Below is a small trained network, with its code and all its weights. Each question gives an input and a target symbol and asks what happens when units are switched off, that is, made to give their printed mean instead of their output.

import numpy as np


def w(rows, s, z=0):
    codes = np.array(rows[::2]) - 128.0
    scale = np.full(codes.shape[1], s)
    scale[-1] = z or s
    return codes * scale


def f(y):
    return y / 2 * (1 + np.tanh(0.7978845608 * (y + 0.044715 * y**3)))


def softmax(a):
    e = np.exp(a - a.max(-1, keepdims=True))
    return e / e.sum(-1, keepdims=True)


def log_softmax(a):
    a = a - a.max(-1, keepdims=True)
    return a - np.log(np.exp(a).sum(-1, keepdims=True))


def net(x, mask):
    ids = ['αγδεζηθλμτψ'.index(c) for c in x.split()]
    T = len(ids)
    res = E[ids] + P[:T]
    u = 0
    for l in range(2):
        r = res
        for j in range(3):
            rows = slice(4 * j, 4 * j + 4)
            q, k, v = (r @ M[l][rows].T for M in (Q, K, V))
            z = softmax(np.where(np.tri(T) > 0, q @ k.T / 4**0.5, -1e9)) @ v
            o = O[l][rows]
            res = res + np.where(mask[u + j], z, o[:, -1]) @ o[:, :-1]
        u += 3
        y = f(res @ A[l][:, :-1].T + A[l][:, -1])
        res = res + np.where(mask[u : u + 4], y, B[l][:, -1]) @ B[l][:, :-1]
        u += 4
    return log_softmax(res[-1] @ U[:, :-1].T + U[:, -1])


Q, K, V, O, A, B = {}, {}, {}, {}, {}, {}
E = w([
[118,109,71,134],'α',
[118,110,77,134],'γ',
[115,109,75,135],'δ',
[126,118,94,130],'ε',
[148,135,162,115],'ζ',
[190,105,166,166],'η',
[59,108,134,165],'θ',
[143,190,61,96],'λ',
[104,190,154,162],'μ',
[102,255,86,124],'τ',
[92,125,155,85],'ψ',
],0.027)
P = w([
[107,55,91,143],'0',
[41,103,58,149],'1',
[1,161,19,155],'2',
[6,162,25,150],'3',
[23,163,34,141],'4',
[45,166,48,129],'5',
[67,167,77,123],'6',
[90,180,95,108],'7',
[122,105,121,129],'8',
[142,210,156,98],'9',
[150,193,168,97],'10',
[141,162,154,108],'11',
],0.0044)
Q[0] = w([
[146,115,177,113],'0.h0',
[130,91,185,126],'0.h0',
[88,114,124,2],'0.h0',
[190,96,152,183],'0.h0',
[131,78,66,196],'0.h1',
[135,128,102,191],'0.h1',
[191,68,134,131],'0.h1',
[143,120,151,179],'0.h1',
[83,103,145,90],'0.h2',
[121,164,150,217],'0.h2',
[134,168,100,194],'0.h2',
[72,185,87,151],'0.h2',
],0.012)
K[0] = w([
[183,39,212,163],'0.h0',
[124,49,183,200],'0.h0',
[130,92,213,13],'0.h0',
[190,73,62,221],'0.h0',
[155,19,89,170],'0.h1',
[21,106,157,150],'0.h1',
[186,116,184,79],'0.h1',
[169,110,255,181],'0.h1',
[16,109,145,130],'0.h2',
[144,147,237,158],'0.h2',
[148,187,155,213],'0.h2',
[78,209,160,174],'0.h2',
],0.0085)
V[0] = w([
[191,90,135,128],'0.h0',
[100,177,217,73],'0.h0',
[207,172,110,135],'0.h0',
[74,84,132,175],'0.h0',
[87,148,22,214],'0.h1',
[58,149,163,188],'0.h1',
[113,191,187,133],'0.h1',
[254,140,102,101],'0.h1',
[38,133,21,134],'0.h2',
[153,61,104,139],'0.h2',
[120,85,66,112],'0.h2',
[95,137,126,166],'0.h2',
],0.0098)
O[0] = w([
[107,142,107,107,61],'0.h0',
[112,157,104,51,123],'0.h0',
[167,95,193,78,135],'0.h0',
[109,114,116,161,115],'0.h0',
[169,103,211,79,249],'0.h1',
[122,149,173,70,166],'0.h1',
[124,96,69,157,120],'0.h1',
[73,134,137,102,67],'0.h1',
[110,96,101,131,239],'0.h2',
[82,126,3,111,88],'0.h2',
[100,165,92,129,134],'0.h2',
[123,111,123,68,163],'0.h2',
],0.0071,0.013)
A[0] = w([
[176,254,60,92,6],'0.n0',
[230,52,95,231,58],'0.n1',
[30,16,176,84,136],'0.n2',
[138,220,142,56,173],'0.n3',
],0.0054,0.0025)
B[0] = w([
[207,153,194,165,142],'0.n0',
[255,89,151,252,148],'0.n1',
[51,168,197,65,252],'0.n2',
[141,60,85,177,248],'0.n3',
],0.0056,0.0031)
Q[1] = w([
[127,88,31,169],'1.h0',
[94,94,91,99],'1.h0',
[44,237,121,241],'1.h0',
[106,120,38,254],'1.h0',
[162,160,248,153],'1.h1',
[50,217,66,119],'1.h1',
[188,170,182,205],'1.h1',
[51,222,166,81],'1.h1',
[160,22,132,18],'1.h2',
[171,108,124,98],'1.h2',
[86,61,95,229],'1.h2',
[172,23,195,104],'1.h2',
],0.0091)
K[1] = w([
[115,170,141,160],'1.h0',
[128,165,107,112],'1.h0',
[144,187,121,135],'1.h0',
[141,144,155,192],'1.h0',
[148,187,146,138],'1.h1',
[98,116,62,112],'1.h1',
[151,141,129,190],'1.h1',
[140,144,61,23],'1.h1',
[217,123,156,152],'1.h2',
[111,198,131,143],'1.h2',
[90,122,139,59],'1.h2',
[247,126,160,126],'1.h2',
],0.014)
V[1] = w([
[157,178,114,194],'1.h0',
[225,141,166,179],'1.h0',
[186,76,144,140],'1.h0',
[106,91,116,197],'1.h0',
[61,56,199,115],'1.h1',
[58,107,173,130],'1.h1',
[211,46,82,98],'1.h1',
[133,144,192,124],'1.h1',
[179,255,110,79],'1.h2',
[158,108,80,92],'1.h2',
[207,103,54,137],'1.h2',
[96,68,67,98],'1.h2',
],0.011)
O[1] = w([
[126,108,183,128,3],'1.h0',
[162,34,163,124,58],'1.h0',
[121,35,109,143,156],'1.h0',
[170,105,179,81,109],'1.h0',
[154,141,73,182,206],'1.h1',
[169,180,121,210,166],'1.h1',
[112,65,38,81,91],'1.h1',
[98,142,109,105,230],'1.h1',
[159,168,130,58,161],'1.h2',
[115,118,50,35,111],'1.h2',
[178,1,77,72,139],'1.h2',
[106,161,68,118,31],'1.h2',
],0.0082,0.0069)
A[1] = w([
[13,115,155,84,71],'1.n0',
[2,72,157,145,37],'1.n1',
[137,119,120,171,1],'1.n2',
[38,146,119,200,62],'1.n3',
],0.0093,0.0078)
B[1] = w([
[245,205,109,149,180],'1.n0',
[157,119,107,167,199],'1.n1',
[197,72,158,42,109],'1.n2',
[191,130,103,79,254],'1.n3',
],0.012,0.004)
U = w([
[165,121,85,150,80],'α',
[146,127,91,151,121],'γ',
[142,129,89,155,135],'δ',
[125,135,97,145,186],'ε',
[85,145,121,129,239],'ζ',
[205,100,139,152,2],'η',
[240,159,92,184,98],'θ',
[254,140,68,48,18],'λ',
[136,165,176,190,140],'μ',
[184,157,200,40,46],'τ',
[137,213,78,123,169],'ψ',
],0.01,0.0061)

Each question gives the input, a string of symbols that net reads in full, and the target symbol t.
The units are the heads (4 rows each of Q, K, V and O) and the neurons (one row each of A and B). Each row of codes is followed by its name. A weight is (code - 128) times the scale printed after its matrix; where a second scale follows, it is the last column's (O, A, B and U).
mask holds one flag per unit, layer by layer, with each layer's heads first. A switched-off unit (its flag False) gives its mean, the last column of its rows in O or B, instead of its output. The means were averaged over made-up inputs and are rounded, as every weight is.
A unit's drop is (log p(t) with every unit on - log p(t) with that unit switched off) / (log p(t) with every unit on - log p(t) with every unit switched off).
The circuit of an input: a set's keep is (log p(t) with only the set's units on - log p(t) with every unit switched off) / (log p(t) with every unit on - log p(t) with every unit switched off). Starting from the 12 units with the biggest drops (on a tie, the unit counted first), units are removed one at a time, each time the one whose removal leaves the highest keep (on an exact tie, the one counted first), for as long as the keep stays at least 0.8.
circuit, biggest first: the units of the circuit, biggest drop first
most important unit: the unit with the biggest drop
top k neurons: the k neurons with the biggest drops, biggest first
which heads matter: for each layer, one digit per head in row order, 1 if its drop is at least 0.15 and else 0, layers parted by /
input θ α θ, target θ: which heads matter => 100 / 001
input θ λ θ, target λ: circuit, biggest first => (1.n0, 0.n2, 1.h1)
input τ ψ α ζ, target ψ: top 2 neurons => (0.n1, 0.n2)
input θ θ δ, target θ: most important unit => 1.h1
input ζ θ θ λ ε γ τ α τ γ θ, target τ: top 2 neurons => (0.n0, 0.n2)
input γ θ δ, target θ: circuit, biggest first => (0.h0, 1.h1)
input ψ ε θ, target ψ: which heads matter => 010 / 100
input ε α γ η γ ε η ε α, target η: top 3 neurons => (0.n1, 0.n2, 1.n1)
input θ γ α δ μ θ γ ζ δ τ μ, target τ: which heads matter => 101 / 110
input ψ α α λ λ α, target λ: circuit, biggest first => (1.h2, 0.h0)
input ψ ζ τ η λ γ θ, target θ: circuit, biggest first => (1.n0, 1.n1, 0.n2)
input ζ ε ζ λ α, target λ: circuit, biggest first => (1.h2, 0.h0, 0.n0)
input ε μ ψ θ α θ γ, target θ: which heads matter => 001 / 011
input ε ζ λ δ ε δ θ δ ε ε λ δ, target λ: which heads matter => 100 / 001
input τ ε μ, target τ: which heads matter => 100 / 011
input α α ε α τ γ, target τ: which heads matter => 101 / 001
input ε θ η α δ ε γ λ η, target λ: which heads matter => 110 / 011
input α ψ γ ε δ ε μ θ ζ, target μ: which heads matter => 000 / 001
input δ α δ γ λ α ε θ ζ η, target η: circuit, biggest first => (1.h0, 0.n1, 0.h0, 0.h1)
input ε ψ θ θ τ γ λ, target τ: circuit, biggest first => (0.h2, 0.n0, 1.h1)
input θ ζ μ γ, target μ: circuit, biggest first => (1.h2, 0.h2, 0.h1)
input δ θ ε, target θ: which heads matter => 100 / 011
input ζ τ τ ψ δ λ ψ τ ψ γ, target ψ: circuit, biggest first => (1.h0, 0.h1, 0.h0, 0.n2)
input θ δ δ λ θ ψ γ ψ λ, target ψ: circuit, biggest first => (1.h0, 1.n3, 0.h2)
input θ ψ α θ ψ α, target ψ: most important unit => 0.h2
input δ τ μ λ μ τ γ γ, target τ: circuit, biggest first => (1.h2, 0.h0, 0.h2)
input γ γ ψ δ, target ψ: which heads matter => 001 / 101
input ψ γ δ θ μ γ, target μ: circuit, biggest first => (1.h2, 0.h2)
